Below are the code and all the weights of a small trained network. Each question names an input and a class and asks about switching units off, where a switched-off unit gives its printed mean instead of its output.

import numpy as np


def w(rows, s, z=0):
    codes = np.array(rows[::2]) - 128.0
    scale = np.full(codes.shape[1], s)
    scale[-1] = z or s
    return codes * scale


def f(y):
    return y / 2 * (1 + np.tanh(0.7978845608 * (y + 0.044715 * y**3)))


def log_softmax(a):
    a = a - a.max(-1, keepdims=True)
    return a - np.log(np.exp(a).sum(-1, keepdims=True))


def net(x, mask):
    res = np.array(x, float).reshape(1, 5) / 4 @ E
    y = f(res @ A[0][:, :-1].T + A[0][:, -1])
    res = res + np.where(mask, y, B[0][:, -1]) @ B[0][:, :-1]
    return log_softmax(res[-1] @ U[:, :-1].T + U[:, -1])


A, B = {}, {}
E = w([
[244,158,144,45,199,220,143,127,109],'x0',
[173,242,144,123,162,104,173,195,147],'x1',
[226,121,1,189,147,58,159,184,81],'x2',
[122,147,158,168,106,110,160,15,240],'x3',
[153,154,105,165,39,204,71,159,190],'x4',
],0.0083)
A[0] = w([
[174,210,83,86,114,185,80,167,152,252],'n0',
[92,147,155,23,213,136,87,177,48,246],'n1',
[67,19,63,171,47,178,114,185,110,199],'n2',
[162,107,83,105,187,99,167,187,107,246],'n3',
[200,152,42,153,195,98,180,139,105,235],'n4',
[84,128,153,103,174,110,126,96,94,172],'n5',
[114,215,144,184,50,59,135,125,210,192],'n6',
[172,157,151,62,124,190,101,186,154,89],'n7',
[105,140,138,193,100,126,108,94,206,250],'n8',
[134,102,184,112,137,134,141,1,184,159],'n9',
],0.0077,0.0019)
B[0] = w([
[125,136,137,173,153,156,93,171,140,202],'n0',
[97,185,255,79,160,132,116,104,80,245],'n1',
[130,63,136,198,76,111,44,86,119,200],'n2',
[183,162,132,151,177,85,168,124,52,211],'n3',
[214,112,74,180,182,69,183,155,120,229],'n4',
[128,107,113,53,106,124,136,77,85,165],'n5',
[77,219,76,144,67,54,169,215,171,198],'n6',
[108,125,117,134,223,174,76,149,175,192],'n7',
[72,145,46,110,22,98,172,160,214,187],'n8',
[103,99,69,76,151,174,211,63,177,197],'n9',
],0.0079,0.011)
U = w([
[35,229,65,155,35,88,188,195,202,118],'0',
[101,39,61,28,133,199,223,30,203,58],'1',
[79,138,220,25,132,98,119,74,29,125],'2',
[245,156,86,206,227,59,198,159,32,241],'3',
[93,38,101,230,21,123,1,69,141,165],'4',
[132,193,155,129,211,238,44,169,148,11],'5',
],0.0063,0.0012)

Each question gives the input, the list of numbers given to net, and the class t.
The units are the neurons (one row each of A and B). Each row of codes is followed by its name. A weight is (code - 128) times the scale printed after its matrix; where a second scale follows, it is the last column's (A, B and U).
mask holds one flag per neuron, in row order. A switched-off neuron (its flag False) gives its mean, the last column of its row in B, instead of its output. The means were averaged over made-up inputs and are rounded, as every weight is.
A unit's drop is (log p(t) with every unit on - log p(t) with that unit switched off) / (log p(t) with every unit on - log p(t) with every unit switched off).
The circuit of an input: a set's keep is (log p(t) with only the set's units on - log p(t) with every unit switched off) / (log p(t) with every unit on - log p(t) with every unit switched off). Starting from all 10 units, units are removed one at a time, each time the one whose removal leaves the highest keep (on an exact tie, the one counted first), for as long as the keep stays at least 0.8.
circuit, biggest first: the units of the circuit, biggest drop first
top k neurons: the k neurons with the biggest drops, biggest first
drop of u: that unit's drop, to one decimal
input [6,-6,0,0,-8], class 2: circuit, biggest first -> n1
input [3,-5,-3,-4,7], class 4: top 2 neurons -> n2, n1
input [-8,-7,-4,2,-8], class 1: top 2 neurons -> n9, n5
input [7,0,-4,4,5], class 1: top 2 neurons -> n9, n1
input [3,-1,1,-4,3], class 5: circuit, biggest first -> n4, n7, n0
input [-1,7,4,6,-2], class 0: top 3 neurons -> n6, n8, n1
input [-2,4,-6,5,-6], class 1: top 2 neurons -> n9, n5
input [-1,-5,4,-5,4], class 4: drop of n2 -> 0.5
input [6,0,-5,4,-4], class 1: drop of n3 -> 0.0
input [-5,-1,-7,-5,4], class 4: drop of n2 -> 0.4
